Below is a small trained network, with its code and all its weights. Each question gives an input and a class and asks what happens when units are switched off, that is, made to give their printed mean instead of their output.

import numpy as np


def w(rows, s, z=0):
    codes = np.array(rows[::2]) - 128.0
    scale = np.full(codes.shape[1], s)
    scale[-1] = z or s
    return codes * scale


def f(y):
    return y / 2 * (1 + np.tanh(0.7978845608 * (y + 0.044715 * y**3)))


def log_softmax(a):
    a = a - a.max(-1, keepdims=True)
    return a - np.log(np.exp(a).sum(-1, keepdims=True))


def net(x, mask):
    res = np.array(x, float).reshape(1, 4) / 4 @ E
    y = f(res @ A[0][:, :-1].T + A[0][:, -1])
    res = res + np.where(mask, y, B[0][:, -1]) @ B[0][:, :-1]
    return log_softmax(res[-1] @ U[:, :-1].T + U[:, -1])


A, B = {}, {}
E = w([
[82,161,217,85,125,162],'x0',
[179,121,147,153,218,175],'x1',
[143,153,147,191,158,12],'x2',
[57,56,117,184,169,159],'x3',
],0.011)
A[0] = w([
[181,209,214,106,92,112,145],'N1',
[98,78,168,155,254,181,173],'N2',
[129,136,109,148,151,174,54],'N3',
[128,83,8,194,151,68,254],'N4',
[171,85,12,143,132,135,63],'N5',
[175,93,22,134,160,153,82],'N6',
[118,38,225,136,189,195,175],'N7',
[97,124,142,174,133,48,74],'N8',
[151,86,43,161,160,118,112],'N9',
[197,241,228,77,110,98,140],'N10',
[84,150,118,78,28,184,157],'N11',
[40,162,206,182,140,57,191],'N12',
[110,124,119,111,116,132,77],'N13',
[97,101,37,234,140,80,159],'N14',
[95,97,214,136,194,193,193],'N15',
[70,158,116,64,45,154,167],'N16',
[103,148,150,95,22,159,198],'N17',
[55,102,107,66,59,166,194],'N18',
[99,111,179,133,187,202,167],'N19',
[64,108,161,150,140,56,166],'N20',
[91,128,101,64,111,182,100],'N21',
[101,163,188,120,108,112,102],'N22',
[79,119,170,68,47,155,199],'N23',
[81,122,172,176,121,72,94],'N24',
[84,125,100,185,186,107,229],'N25',
[209,224,191,112,89,112,100],'N26',
[87,104,148,78,26,143,91],'N27',
],0.0088,0.0027)
B[0] = w([
[115,187,106,33,166,96,197],'N1',
[102,188,170,164,125,179,230],'N2',
[130,129,119,135,158,154,138],'N3',
[216,89,150,179,57,80,255],'N4',
[197,136,58,175,104,142,196],'N5',
[153,171,86,166,116,155,191],'N6',
[75,174,142,147,134,223,211],'N7',
[143,129,175,124,145,107,180],'N8',
[195,153,122,173,59,150,192],'N9',
[130,210,98,2,188,86,226],'N10',
[77,84,102,138,156,95,191],'N11',
[65,101,169,68,171,111,208],'N12',
[118,123,124,142,127,122,125],'N13',
[187,114,188,168,82,88,228],'N14',
[38,169,156,110,152,219,204],'N15',
[75,75,55,141,146,91,189],'N16',
[92,72,70,115,154,86,186],'N17',
[48,55,97,209,139,128,191],'N18',
[62,146,139,151,136,194,190],'N19',
[89,77,193,106,148,89,180],'N20',
[79,109,129,133,138,134,164],'N21',
[102,132,107,98,144,121,151],'N22',
[64,90,61,139,170,98,185],'N23',
[106,108,166,89,135,101,168],'N24',
[133,121,176,146,97,140,196],'N25',
[127,193,107,84,155,85,204],'N26',
[91,98,100,148,129,88,175],'N27',
],0.0086,0.0098)
U = w([
[67,174,172,118,166,246,136],'0',
[213,130,91,165,112,148,38],'1',
[149,93,233,123,129,91,60],'2',
[58,37,46,111,167,124,131],'3',
[135,199,107,1,174,102,254],'4',
],0.01,0.00099)

Each question gives the input, the list of numbers given to net, and the class t.
The units are the neurons (one row each of A and B). Each row of codes is followed by its name. A weight is (code - 128) times the scale printed after its matrix; where a second scale follows, it is the last column's (A, B and U).
mask holds one flag per neuron, in row order. A switched-off neuron (its flag False) gives its mean, the last column of its row in B, instead of its output. The means were averaged over made-up inputs and are rounded, as every weight is.
A unit's drop is (log p(t) with every unit on - log p(t) with that unit switched off) / (log p(t) with every unit on - log p(t) with every unit switched off).
The circuit of an input: a set's keep is (log p(t) with only the set's units on - log p(t) with every unit switched off) / (log p(t) with every unit on - log p(t) with every unit switched off). Starting from the 12 units with the biggest drops (on a tie, the unit counted first), units are removed one at a time, each time the one whose removal leaves the highest keep (on an exact tie, the one counted first), for as long as the keep stays at least 0.8.
circuit, biggest first: the units of the circuit, biggest drop first
top k neurons: the k neurons with the biggest drops, biggest first
drop of u: that unit's drop, to one decimal
input [2,6,-8,-7], class 4: circuit, biggest first => [N10]
input [-5,-5,3,-4], class 1: circuit, biggest first => [N4, N12]
input [-4,-4,3,-3], class 1: circuit, biggest first => [N12, N4]
input [4,3,-5,-5], class 4: top 3 neurons => [N10, N1, N26]
input [4,2,8,8], class 0: top 3 neurons => [N15, N7, N2]
input [-3,-8,7,-3], class 2: top 4 neurons => [N4, N14, N20, N8]
input [-7,-3,6,-1], class 1: top 2 neurons => [N5, N9]
input [-1,2,2,4], class 2: top 2 neurons => [N14, N4]
input [-7,5,-8,3], class 1: top 2 neurons => [N5, N9]
input [6,2,-3,-5], class 4: drop of N10 => 0.2
input [4,-1,-6,-3], class 3: drop of N1 => 0.0
input [1,1,1,-1], class 4: drop of N14 => 0.1
